Below is a small trained network, with its code and all its weights. Each question gives an input and a target symbol and asks what happens when units are switched off, that is, made to give their printed mean instead of their output.

import numpy as np


def w(rows, s, z=0):
    codes = np.array(rows[::2]) - 128.0
    scale = np.full(codes.shape[1], s)
    scale[-1] = z or s
    return codes * scale


def norm(h):
    return h / np.sqrt((h * h).mean(-1, keepdims=True) + 1e-5)


def f(y):
    return y / 2 * (1 + np.tanh(0.7978845608 * (y + 0.044715 * y**3)))


def softmax(a):
    e = np.exp(a - a.max(-1, keepdims=True))
    return e / e.sum(-1, keepdims=True)


def log_softmax(a):
    a = a - a.max(-1, keepdims=True)
    return a - np.log(np.exp(a).sum(-1, keepdims=True))


def net(x, mask):
    ids = ['ΠΣαβγζηθμξτφψω'.index(c) for c in x.split()]
    T = len(ids)
    res = E[ids] + P[:T]
    q, k, v = (norm(res) @ M[0].T for M in (Q, K, V))
    z = softmax(np.where(np.tri(T) > 0, q @ k.T / 4**0.5, -1e9)) @ v
    res = res + np.where(mask[0], z, O[0][:, -1]) @ O[0][:, :-1]
    y = f(norm(res) @ A[0][:, :-1].T + A[0][:, -1])
    res = res + np.where(mask[1:9], y, B[0][:, -1]) @ B[0][:, :-1]
    return log_softmax(norm(res)[-1] @ U[:, :-1].T + U[:, -1])


Q, K, V, O, A, B = {}, {}, {}, {}, {}, {}
E = w([
[80,135,142,149],'Π',
[146,96,115,142],'Σ',
[156,114,110,132],'α',
[127,101,107,176],'β',
[186,175,138,72],'γ',
[122,164,91,188],'ζ',
[118,129,194,96],'η',
[149,115,111,135],'θ',
[55,92,199,133],'μ',
[132,64,213,3],'ξ',
[154,94,99,137],'τ',
[178,112,105,122],'φ',
[117,99,114,165],'ψ',
[96,109,126,153],'ω',
],0.017)
P = w([
[94,128,163,103],'0',
[39,71,53,101],'1',
[136,98,152,156],'2',
[207,120,101,174],'3',
[24,193,115,112],'4',
[137,90,180,160],'5',
[206,127,106,155],'6',
[100,148,52,103],'7',
[138,113,192,175],'8',
[202,133,114,152],'9',
[120,116,34,97],'10',
[144,8,172,165],'11',
],0.015)
Q[0] = w([
[236,2,168,170],'head 0',
[95,157,248,176],'head 0',
[142,172,85,60],'head 0',
[121,170,80,166],'head 0',
],0.0074)
K[0] = w([
[143,191,247,192],'head 0',
[147,59,176,120],'head 0',
[96,113,50,135],'head 0',
[123,151,133,99],'head 0',
],0.012)
V[0] = w([
[202,53,15,63],'head 0',
[7,65,90,179],'head 0',
[83,94,216,68],'head 0',
[160,60,210,133],'head 0',
],0.012)
O[0] = w([
[52,8,116,152,83],'head 0',
[84,144,220,166,252],'head 0',
[160,80,181,62,245],'head 0',
[174,88,140,153,243],'head 0',
],0.015,0.0044)
A[0] = w([
[113,91,169,155,152],'neuron 0',
[2,100,122,88,253],'neuron 1',
[118,230,109,69,182],'neuron 2',
[173,93,132,129,179],'neuron 3',
[94,78,90,118,131],'neuron 4',
[145,164,176,161,107],'neuron 5',
[39,135,172,123,159],'neuron 6',
[95,121,163,16,158],'neuron 7',
],0.015,0.0042)
B[0] = w([
[152,84,93,121,191],'neuron 0',
[2,195,164,121,255],'neuron 1',
[99,78,97,129,153],'neuron 2',
[95,138,101,132,212],'neuron 3',
[93,192,119,126,156],'neuron 4',
[142,112,84,140,178],'neuron 5',
[109,68,97,141,212],'neuron 6',
[123,163,67,198,202],'neuron 7',
],0.021,0.008)
U = w([
[146,196,164,114,88],'Π',
[123,48,144,148,28],'Σ',
[126,86,95,122,28],'α',
[128,93,154,212,3],'β',
[148,130,3,72,102],'γ',
[127,180,63,226,193],'ζ',
[163,169,116,52,154],'η',
[136,100,116,140,58],'θ',
[171,146,176,150,144],'μ',
[133,37,125,41,116],'ξ',
[45,90,147,157,244],'τ',
[72,110,94,113,219],'φ',
[128,97,154,182,19],'ψ',
[135,120,174,162,62],'ω',
],0.013,0.0054)

Each question gives the input, a string of symbols that net reads in full, and the target symbol t.
The units are the heads (4 rows each of Q, K, V and O) and the neurons (one row each of A and B). Each row of codes is followed by its name. A weight is (code - 128) times the scale printed after its matrix; where a second scale follows, it is the last column's (O, A, B and U).
mask holds one flag per unit, heads first, then neurons. A switched-off unit (its flag False) gives its mean, the last column of its rows in O or B, instead of its output. The means were averaged over made-up inputs and are rounded, as every weight is.
A unit's drop is (log p(t) with every unit on - log p(t) with that unit switched off) / (log p(t) with every unit on - log p(t) with every unit switched off).
The circuit of an input: a set's keep is (log p(t) with only the set's units on - log p(t) with every unit switched off) / (log p(t) with every unit on - log p(t) with every unit switched off). Starting from all 9 units, units are removed one at a time, each time the one whose removal leaves the highest keep (on an exact tie, the one counted first), for as long as the keep stays at least 0.8.
circuit, biggest first: the units of the circuit, biggest drop first
most important unit: the unit with the biggest drop
k most important neurons: the k neurons with the biggest drops, biggest first
drop when u is switched off: that unit's drop, to one decimal
input ξ Σ Σ ξ, target ξ: circuit, biggest first	[neuron 1]
input μ η ζ, target μ: circuit, biggest first	[head 0; neuron 1]
input ω Σ γ ξ, target γ: circuit, biggest first	[head 0; neuron 7]
input γ μ ζ, target γ: circuit, biggest first	[neuron 1; head 0]
input ξ ζ ζ η γ ξ γ τ Π φ, target γ: circuit, biggest first	[head 0; neuron 7]
input ζ θ α, target ζ: circuit, biggest first	[head 0; neuron 1]
input ξ γ θ, target ξ: circuit, biggest first	[neuron 1; neuron 7]
input θ ζ ζ ξ μ γ θ, target γ: circuit, biggest first	[neuron 1; head 0]
input γ τ ξ ζ ξ θ, target ξ: circuit, biggest first	[neuron 7; head 0]
input ξ ψ Σ, target ξ: circuit, biggest first	[neuron 1; neuron 7]
input ζ τ ξ ξ γ τ Π, target γ: circuit, biggest first	[neuron 1; head 0]
input ζ Σ ψ, target ζ: 2 most important neurons	[neuron 5; neuron 1]
input ψ τ ζ β γ ψ γ, target γ: 2 most important neurons	[neuron 1; neuron 2]
input θ ψ ψ α ζ γ ξ ψ γ, target γ: 2 most important neurons	[neuron 1; neuron 3]
input ξ τ α, target ξ: most important unit	neuron 1
input ξ τ γ τ θ ξ τ μ ξ Σ η β, target ξ: 2 most important neurons	[neuron 7; neuron 1]
input θ μ ψ φ β ξ ξ φ ξ γ Σ η, target ξ: drop when neuron 1 is switched off	0.1
input η ζ β φ μ ξ φ Σ γ φ ζ ψ, target γ: drop when head 0 is switched off	0.6
input γ ξ β ω, target γ: drop when head 0 is switched off	0.4
input γ Π γ ω α γ ζ η α, target γ: most important neuron	[neuron 3]
input ξ β φ, target ξ: 2 most important neurons	[neuron 1; neuron 7]
